How the points are linked:
from | ra te de le fe
x622 | x931 x629 x794 x48 x473
x509 | x213 x305 x132 x328 x273
x445 | x81 x526 x852 x657 x434
x121 | x283 x963 x677 x607 x130
x778 | x439 x91 x360 x931 x580
x352 | x348 x886 x251 x470 x159
x58 | x101 x829 x118 x958 x447
x286 | x71 x264 x412 x243 x550
x385 | x384 x846 x807 x660 x334
x292 | x836 x462 x261 x883 x116
x141 | x360 x622 x323 x794 x931
x44 | x308 x653 x846 x668 x531
x532 | x261 x833 x264 x495 x883
x914 | x495 x169 x382 x181 x404
x631 | x486 x375 x900 x384 x323
x788 | x617 x509 x650 x132 x213
x412 | x212 x243 x963 x684 x286
x447 | x712 x427 x58 x829 x436
x495 | x532 x404 x875 x914 x833
x24 | x205 x63 x262 x836 x66
x551 | x7 x315 x847 x249 x999
x886 | x159 x712 x470 x101 x413
x63 | x66 x650 x836 x116 x317
x453 | x996 x428 x567 x862 x431
x807 | x355 x660 x213 x273 x385
x436 | x440 x262 x447 x427 x33
x738 | x846 x270 x939 x810 x668
x283 | x193 x130 x985 x121 x626
x128 | x684 x439 x431 x961 x943
x668 | x44 x847 x738 x270 x653
x832 | x251 x300 x404 x182 x470
x847 | x653 x249 x270 x81 x551
x116 | x63 x348 x292 x462 x650
x384 | x631 x334 x355 x385 x375
x375 | x323 x308 x384 x334 x794
x550 | x234 x532 x286 x264 x261
x939 | x660 x810 x305 x924 x738
x328 | x509 x275 x159 x413 x305
x809 | x315 x900 x434 x945 x135
x249 | x551 x809 x81 x434 x315
x315 | x999 x135 x249 x809 x585
x962 | x262 x292 x234 x261 x836
x33 | x719 x24 x436 x262 x205
x264 | x550 x495 x243 x875 x532
x679 | x677 x996 x949 x368 x607
x262 | x33 x836 x427 x962 x24
x130 | x626 x412 x121 x963 x212
x852 | x947 x657 x205 x66 x445
x684 | x412 x943 x826 x128 x243
x66 | x852 x317 x24 x63 x657
x101 | x886 x447 x300 x58 x712
x677 | x985 x607 x17 x679 x121
x653 | x531 x551 x668 x847 x7
x531 | x48 x7 x44 x653 x568
x360 | x961 x931 x237 x141 x778
x486 | x862 x323 x135 x631 x237
x193 | x182 x626 x250 x283 x118
x182 | x832 x118 x169 x193 x300
x943 | x243 x382 x128 x439 x875
x250 | x169 x283 x227 x985 x193
x999 | x288 x585 x551 x315 x567
x368 | x679 x453 x288 x567 x996
x924 | x939 x625 x275 x719 x810
x205 | x625 x66 x33 x24 x852
x931 | x778 x473 x141 x622 x91
x413 | x328 x440 x886 x712 x275
x625 | x810 x852 x719 x205 x947
x48 | x622 x568 x308 x531 x629
x859 | x227 x677 x473 x17 x985
x288 | x949 x567 x7 x999 x368
x404 | x833 x182 x914 x169 x832
x846 | x334 x668 x660 x738 x44
x71 | x829 x550 x212 x286 x234
x159 | x132 x413 x352 x886 x328
x862 | x453 x237 x585 x486 x428
x317 | x657 x788 x63 x650 x617
x323 | x237 x794 x631 x375 x141
x169 | x404 x193 x181 x250 x182
x275 | x305 x719 x413 x440 x924
x961 | x128 x778 x428 x360 x439
x657 | x445 x617 x66 x317 x526
x135 | x585 x631 x809 x900 x486
x473 | x91 x17 x622 x629 x859
x355 | x900 x385 x124 x807 x384
x836 | x24 x116 x962 x292 x63
x794 | x141 x48 x375 x308 x622
x382 | x875 x181 x439 x580 x914
x629 | x473 x949 x48 x568 x17
x124 | x945 x807 x617 x213 x355
x810 | x738 x947 x924 x625 x270
x712 | x413 x436 x101 x447 x440
x334 | x375 x44 x385 x846 x308
x650 | x317 x132 x116 x348 x788
x348 | x650 x159 x462 x352 x132
x428 | x431 x360 x862 x237 x961
x251 | x462 x470 x833 x832 x352
x118 | x300 x958 x193 x626 x58
x181 | x914 x250 x580 x227 x169
x261 | x962 x883 x550 x532 x292
x234 | x427 x261 x71 x550 x962
x719 | x924 x205 x440 x33 x625
x305 | x273 x924 x328 x275 x939
x580 | x382 x227 x778 x91 x181
x829 | x447 x234 x958 x71 x427
x7 | x568 x999 x653 x551 x288
x985 | x250 x121 x859 x677 x283
x132 | x788 x328 x348 x159 x509
x883 | x292 x251 x532 x833 x462
x227 | x181 x985 x91 x859 x250
x607 | x121 x826 x679 x996 x963
x237 | x428 x141 x486 x323 x360
x427 | x436 x962 x829 x234 x262
x900 | x135 x384 x945 x355 x631
x947 | x270 x445 x625 x852 x81
x567 | x368 x862 x999 x585 x453
x300 | x470 x58 x182 x118 x101
x440 | x275 x33 x712 x436 x719
x431 | x826 x961 x453 x428 x128
x526 | x434 x124 x657 x617 x945
x213 | x124 x273 x788 x509 x807
x660 | x385 x738 x273 x939 x846
x243 | x286 x875 x684 x943 x264
x958 | x58 x71 x626 x212 x829
x833 | x883 x832 x495 x404 x251
x617 | x526 x213 x317 x788 x124
x434 | x249 x945 x445 x526 x809
x945 | x809 x355 x526 x124 x900
x308 | x794 x531 x334 x44 x48
x626 | x118 x212 x283 x130 x958
x273 | x807 x939 x509 x305 x660
x949 | x17 x368 x568 x288 x679
x81 | x847 x434 x947 x445 x249
x439 | x943 x580 x961 x778 x382
x270 | x668 x81 x810 x947 x847
x212 | x958 x286 x130 x412 x71
x585 | x567 x486 x315 x135 x862
x568 | x629 x288 x531 x7 x949
x996 | x607 x431 x368 x453 x826
x470 | x352 x101 x832 x300 x886
x17 | x859 x679 x629 x949 x677
x963 | x130 x684 x607 x826 x412
x875 | x264 x914 x943 x382 x495
x826 | x963 x128 x996 x431 x684
x462 | x116 x352 x883 x251 x348
x91 | x580 x859 x931 x473 x227

The rows follow the links: the fewer symbols apart two points are, the more alike their rows tend to be.

Here are some points, each with a row of numbers. One shown again gets a slightly different row.
x875 -> 21,-78,-11,-42,-26,-54,-22,104,30,-59,64,-22,49,-96,24,1,-10,12,102,23,89,23,70,31,54,-9,-41,42,-11,35,4,-13,-16,85,-2,108,8,24,12,24,-85,-10,81,-37
x836 -> -1,22,75,55,-36,109,-52,-47,-3,33,11,3,4,62,-4,-77,53,28,-52,99,22,-55,39,-7,-83,46,37,23,72,29,54,97,-44,-42,-41,17,-8,-53,-38,68,9,-33,-42,85
x124 -> -52,0,-44,-15,-95,100,-47,-64,-38,70,9,41,9,57,6,-4,-5,-38,-47,-97,-66,-28,-66,-21,-35,13,4,-86,-29,-33,98,-34,48,48,60,-17,-23,77,-12,-48,69,10,-61,-26
x355 -> -78,26,-74,-41,-59,71,-5,-45,-48,68,-8,-9,0,48,-6,23,-13,-49,-56,-112,-88,11,-54,-41,1,-5,-3,-86,-20,-42,42,-74,60,42,82,-50,14,58,7,-75,43,31,-30,-72
x308 -> -46,68,-59,-27,71,-39,80,-21,-31,19,-63,-50,-37,22,-24,62,-20,-36,-48,-68,-87,54,-43,-43,46,-38,2,-32,-8,-45,-91,-77,42,-43,41,-109,44,-13,29,-71,15,46,10,-61
x300 -> -29,-6,35,-12,-43,80,-40,51,-6,-2,54,-85,41,-9,3,-63,49,21,8,110,68,-1,123,-12,-5,27,-2,51,87,46,18,50,-46,33,-11,77,57,-52,-12,62,-96,-21,56,10
x622 -> 36,35,-17,9,127,-136,98,-2,16,-38,-73,9,-53,-22,-14,69,-38,-3,5,-35,-42,42,-57,1,47,-44,0,12,-39,-26,-120,-43,16,-78,-21,-90,-1,-23,30,-40,24,27,7,-10
x660 -> -61,8,-52,-24,-91,94,-40,-58,-42,71,5,30,7,54,2,4,-8,-42,-51,-104,-73,-16,-62,-26,-25,8,2,-87,-28,-35,88,-46,51,49,68,-25,-15,75,-9,-57,65,16,-53,-41
x949 -> 46,31,-13,11,127,-146,94,2,20,-44,-69,17,-49,-27,-15,68,-39,-1,14,-29,-33,40,-58,9,46,-43,-1,16,-46,-27,-117,-39,13,-75,-25,-81,-8,-22,28,-35,24,23,6,-3
x738 -> -64,9,-54,-27,-86,91,-33,-57,-44,69,4,23,7,54,2,5,-8,-45,-51,-109,-77,-13,-60,-29,-20,5,1,-86,-28,-37,79,-53,55,51,72,-30,-9,74,-5,-64,61,19,-49,-45
x810 -> -35,-9,-21,0,-102,104,-62,-75,-29,68,12,63,7,62,7,-19,1,-26,-45,-80,-52,-45,-66,-11,-57,23,11,-78,-27,-25,111,-9,36,40,43,-6,-41,71,-22,-30,82,-2,-76,-1
x473 -> 70,-1,-4,14,117,-169,80,20,36,-61,-53,38,-42,-50,-6,69,-46,9,46,-30,-6,32,-58,29,48,-40,-7,24,-61,-16,-104,-31,6,-58,-37,-50,-27,-7,26,-23,23,12,10,3
x181 -> 54,-82,-13,-29,3,-104,-5,99,44,-75,46,13,33,-106,23,26,-30,15,116,-1,81,21,32,49,64,-19,-43,37,-47,28,-11,-20,-9,68,-14,89,-15,34,18,12,-60,-7,65,-31
x447 -> -21,18,62,26,-34,107,-46,0,-10,17,32,-59,22,35,-2,-77,60,30,-32,125,47,-30,94,-15,-52,40,23,44,94,39,30,82,-53,-14,-30,41,35,-69,-22,73,-53,-29,10,53
x943 -> 60,-81,-10,-26,14,-119,1,92,45,-76,38,25,26,-106,25,31,-35,14,118,-8,78,24,18,51,63,-22,-40,35,-57,21,-19,-21,-7,59,-17,81,-23,38,18,8,-48,-6,58,-25
x368 -> 51,24,-12,11,128,-152,94,3,24,-48,-68,21,-51,-33,-14,71,-39,0,21,-32,-28,38,-57,14,47,-41,0,18,-48,-24,-116,-37,12,-75,-28,-74,-11,-17,28,-32,23,22,7,-4
x428 -> 59,14,-8,13,125,-158,89,8,29,-52,-63,30,-46,-42,-9,70,-41,3,29,-30,-20,37,-58,20,46,-42,-4,21,-56,-19,-109,-33,10,-69,-31,-67,-18,-14,27,-28,24,17,6,0
x292 -> -13,24,70,33,-34,110,-46,-17,-9,23,26,-39,16,45,-5,-79,60,29,-43,121,39,-38,78,-13,-61,44,29,39,90,37,36,91,-51,-26,-34,34,24,-71,-31,73,-33,-30,-6,64
x130 -> 37,-81,-14,-37,-11,-79,-17,101,37,-67,56,-4,40,-101,21,12,-20,13,110,10,86,23,53,41,61,-14,-44,37,-27,32,-2,-15,-13,79,-7,100,-4,31,15,16,-72,-10,75,-33
x66 -> 7,-2,45,51,-73,106,-70,-83,-8,51,7,76,2,70,6,-54,25,11,-49,13,-11,-70,-38,5,-96,42,34,-29,10,5,104,68,-9,-17,-14,10,-54,17,-40,30,76,-28,-87,72
x7 -> -35,69,-51,-21,82,-54,91,-20,-27,11,-69,-46,-43,18,-25,63,-25,-32,-46,-62,-83,52,-43,-39,47,-39,3,-26,-12,-43,-98,-73,38,-50,32,-111,41,-18,30,-67,17,43,9,-53
x348 -> 5,21,78,59,-40,108,-54,-56,-4,36,11,16,3,65,-4,-75,49,29,-55,92,21,-59,27,-3,-87,45,38,19,62,23,61,97,-42,-44,-40,16,-16,-45,-38,66,21,-33,-50,88
x384 -> -80,53,-77,-47,2,25,41,-30,-49,48,-36,-44,-16,38,-14,45,-17,-50,-58,-98,-96,40,-43,-48,30,-23,-5,-65,-11,-47,-25,-89,58,10,74,-84,41,24,21,-80,23,43,-3,-79
x81 -> -69,15,-64,-35,-76,84,-23,-51,-49,69,-1,9,5,50,-2,13,-10,-47,-54,-111,-78,-3,-58,-35,-11,0,0,-88,-23,-41,66,-62,57,52,77,-38,0,70,-3,-68,56,24,-40,-58
x900 -> -79,53,-78,-45,-7,32,36,-33,-51,50,-34,-42,-15,39,-16,43,-16,-54,-60,-100,-96,35,-45,-49,29,-20,-4,-68,-11,-47,-17,-90,57,16,78,-81,41,31,23,-82,26,40,-5,-81
x794 -> -8,64,-40,-7,109,-89,99,-15,-11,-8,-76,-30,-50,5,-25,68,-27,-21,-30,-50,-71,50,-50,-23,45,-42,3,-8,-18,-40,-115,-61,29,-67,10,-110,27,-25,30,-55,18,36,8,-35
x568 -> 4,57,-34,-6,117,-102,100,-11,-3,-18,-75,-22,-49,-2,-24,67,-31,-16,-25,-41,-64,49,-52,-19,47,-41,3,-4,-25,-38,-118,-56,25,-73,4,-108,20,-28,30,-51,21,34,6,-30
x58 -> -31,-3,38,-8,-42,86,-43,47,-5,-1,50,-82,40,0,1,-65,51,21,0,114,67,-4,121,-11,-11,29,0,50,90,44,18,55,-47,28,-11,72,54,-56,-12,64,-90,-22,52,12

Each walk starts at a row. The symbols on each line, taken left to right, move it on to the next point.
Answer with the point's row; about right is enough.
start 74,-7,-5,14,118,-170,77,21,40,-65,-51,43,-39,-54,-3,67,-47,9,50,-30,-2,31,-57,31,49,-41,-11,25,-66,-13,-98,-29,5,-56,-38,-44,-32,-3,28,-20,19,12,12,3
te de te fe de ra 74,-12,-3,13,112,-173,75,24,40,-67,-47,45,-37,-60,-2,65,-49,11,58,-30,5,31,-55,37,49,-39,-13,26,-68,-12,-96,-26,4,-51,-37,-35,-33,0,27,-18,17,13,12,5
de de ra fe te ra 86,-48,-5,2,82,-174,47,52,52,-79,-15,56,-16,-86,9,59,-50,15,91,-30,36,25,-38,51,56,-35,-23,31,-76,1,-65,-24,-2,-10,-38,11,-41,22,22,-10,2,1,25,-2
start 17,-74,-11,-42,-29,-44,-25,104,30,-54,68,-28,49,-91,23,0,-7,13,100,29,87,23,76,30,54,-4,-42,41,-7,35,7,-9,-19,88,0,107,12,20,13,26,-91,-10,82,-37
de ra fe le te 13,-71,-6,-42,-32,-35,-28,104,25,-52,68,-36,51,-88,22,-6,-4,12,95,33,90,22,83,28,54,-5,-39,43,2,37,10,-6,-20,88,-1,109,19,16,9,28,-94,-10,81,-37
de te fe de te le 74,-77,-10,-18,32,-139,12,83,52,-80,24,40,16,-105,21,40,-41,15,115,-17,70,23,1,54,61,-29,-37,36,-65,19,-30,-23,-5,41,-26,66,-32,34,17,3,-35,-6,50,-20
start 87,-38,-5,7,94,-176,54,44,48,-77,-27,53,-21,-78,6,61,-49,16,84,-27,28,26,-46,49,54,-37,-20,31,-76,-4,-75,-26,1,-23,-40,-4,-41,15,23,-12,7,6,20,0
te le le ra fe te le le fe 80,-22,-5,10,105,-174,67,31,44,-70,-38,49,-33,-68,4,66,-50,12,69,-29,14,28,-53,40,49,-40,-16,29,-73,-8,-89,-26,3,-41,-41,-24,-37,5,25,-16,15,8,15,4
de fe le fe ra fe fe de de 83,-60,-7,-5,61,-164,37,63,54,-83,1,52,-5,-94,16,53,-48,17,104,-24,48,23,-26,55,59,-33,-31,33,-76,6,-53,-26,-3,8,-34,30,-42,28,20,-3,-12,1,35,-9
start -12,-51,2,-40,-43,18,-36,93,12,-32,72,-66,55,-63,15,-30,20,14,66,63,89,17,110,10,38,6,-31,46,41,42,13,11,-29,80,2,106,42,-9,4,38,-106,-14,83,-30
de ra te ra de fe fe ra fe 2,22,77,56,-37,108,-53,-51,-5,34,11,11,4,62,-4,-75,51,30,-53,97,23,-56,33,-6,-86,43,39,19,66,24,58,97,-43,-44,-39,16,-12,-49,-38,67,15,-32,-47,86
le fe ra te le 6,19,76,58,-39,109,-53,-59,-5,38,8,20,0,67,-3,-71,51,29,-55,86,18,-60,19,-1,-89,46,41,15,58,22,65,98,-38,-42,-41,14,-20,-42,-39,64,28,-31,-55,88
start -4,60,-35,-4,114,-95,99,-11,-7,-13,-76,-27,-50,2,-22,66,-30,-18,-26,-46,-68,51,-50,-23,46,-40,6,-4,-24,-39,-115,-60,26,-71,6,-109,25,-29,31,-52,20,38,8,-31
de te te ra te te 14,50,-28,2,123,-116,101,-9,1,-23,-77,-12,-52,-6,-19,68,-31,-12,-15,-39,-56,46,-52,-11,48,-43,3,3,-29,-34,-120,-51,21,-77,-5,-100,13,-28,31,-46,22,32,7,-22
le le te le te ra ra le ra -15,64,-43,-12,106,-84,97,-15,-15,-5,-74,-33,-47,7,-23,65,-26,-21,-34,-51,-72,52,-48,-27,48,-40,4,-13,-17,-41,-113,-64,30,-66,15,-112,31,-26,29,-59,17,38,9,-39
start -78,30,-73,-42,-52,66,-1,-42,-51,64,-14,-14,0,47,-7,28,-13,-51,-55,-112,-90,14,-50,-40,8,-9,-4,-83,-20,-44,33,-77,62,41,83,-54,18,56,8,-76,44,33,-27,-72
fe ra de te te le -82,36,-77,-43,-36,57,14,-40,-52,60,-19,-25,-4,45,-9,33,-14,-53,-56,-109,-93,22,-48,-46,15,-13,-4,-80,-16,-44,15,-84,61,34,82,-62,29,49,11,-81,35,38,-16,-76
le le le te ra de -11,-9,14,29,-92,108,-71,-82,-19,60,13,79,6,63,8,-38,10,-7,-47,-41,-32,-63,-58,0,-80,32,22,-55,-16,-11,122,30,17,15,14,5,-57,54,-35,-1,83,-17,-89,38
start 32,-81,-14,-39,-18,-70,-17,103,37,-65,60,-11,45,-99,24,6,-17,16,108,13,89,22,57,39,62,-11,-44,41,-23,33,-1,-15,-13,82,-6,104,2,27,15,20,-77,-11,78,-36
fe ra fe de te ra te le -28,-20,26,-23,-45,66,-42,66,-1,-12,62,-86,46,-24,7,-55,42,18,25,100,78,5,124,-6,9,23,-10,49,77,44,16,38,-42,52,-5,88,56,-41,-7,56,-104,-20,68,-7
fe le le de de te le 76,-71,-10,-14,45,-150,21,73,54,-83,17,46,8,-101,20,45,-44,16,110,-23,62,24,-12,56,60,-31,-33,33,-70,14,-39,-24,-3,30,-28,51,-37,34,20,0,-23,-4,43,-17
start -66,65,-72,-39,33,-4,62,-25,-42,35,-48,-53,-26,31,-21,52,-17,-45,-55,-86,-97,48,-42,-50,41,-30,-2,-51,-10,-47,-59,-85,51,-12,61,-98,47,5,26,-79,17,43,5,-71
de fe de le le ra fe -81,44,-82,-44,-21,46,24,-35,-51,56,-24,-34,-10,42,-12,37,-16,-55,-59,-106,-96,30,-46,-49,23,-18,-5,-75,-14,-47,-3,-87,60,27,77,-72,36,38,16,-82,30,39,-11,-80
ra te le fe le fe ra le -56,67,-67,-34,57,-24,76,-23,-36,24,-58,-52,-33,25,-21,57,-20,-41,-55,-75,-92,52,-40,-45,45,-35,0,-41,-9,-47,-76,-84,47,-29,50,-106,48,-4,29,-74,14,46,8,-68
start 75,-18,-5,11,109,-171,71,29,46,-68,-41,48,-35,-61,2,65,-48,11,62,-30,6,29,-54,37,49,-38,-12,27,-69,-9,-92,-27,5,-47,-41,-32,-34,3,23,-18,19,10,15,2
fe de le de de de fe ra 9,56,-31,-2,121,-108,100,-11,-1,-19,-76,-16,-52,-4,-21,67,-32,-15,-19,-40,-59,48,-52,-14,49,-42,2,-2,-29,-36,-120,-53,23,-74,-1,-103,18,-29,30,-50,21,35,6,-26
le te ra te de le fe -20,66,-45,-15,101,-76,96,-15,-17,-1,-72,-36,-47,11,-24,65,-27,-26,-36,-53,-77,53,-47,-31,46,-41,2,-16,-16,-40,-109,-66,32,-62,20,-113,36,-25,33,-59,16,40,8,-43
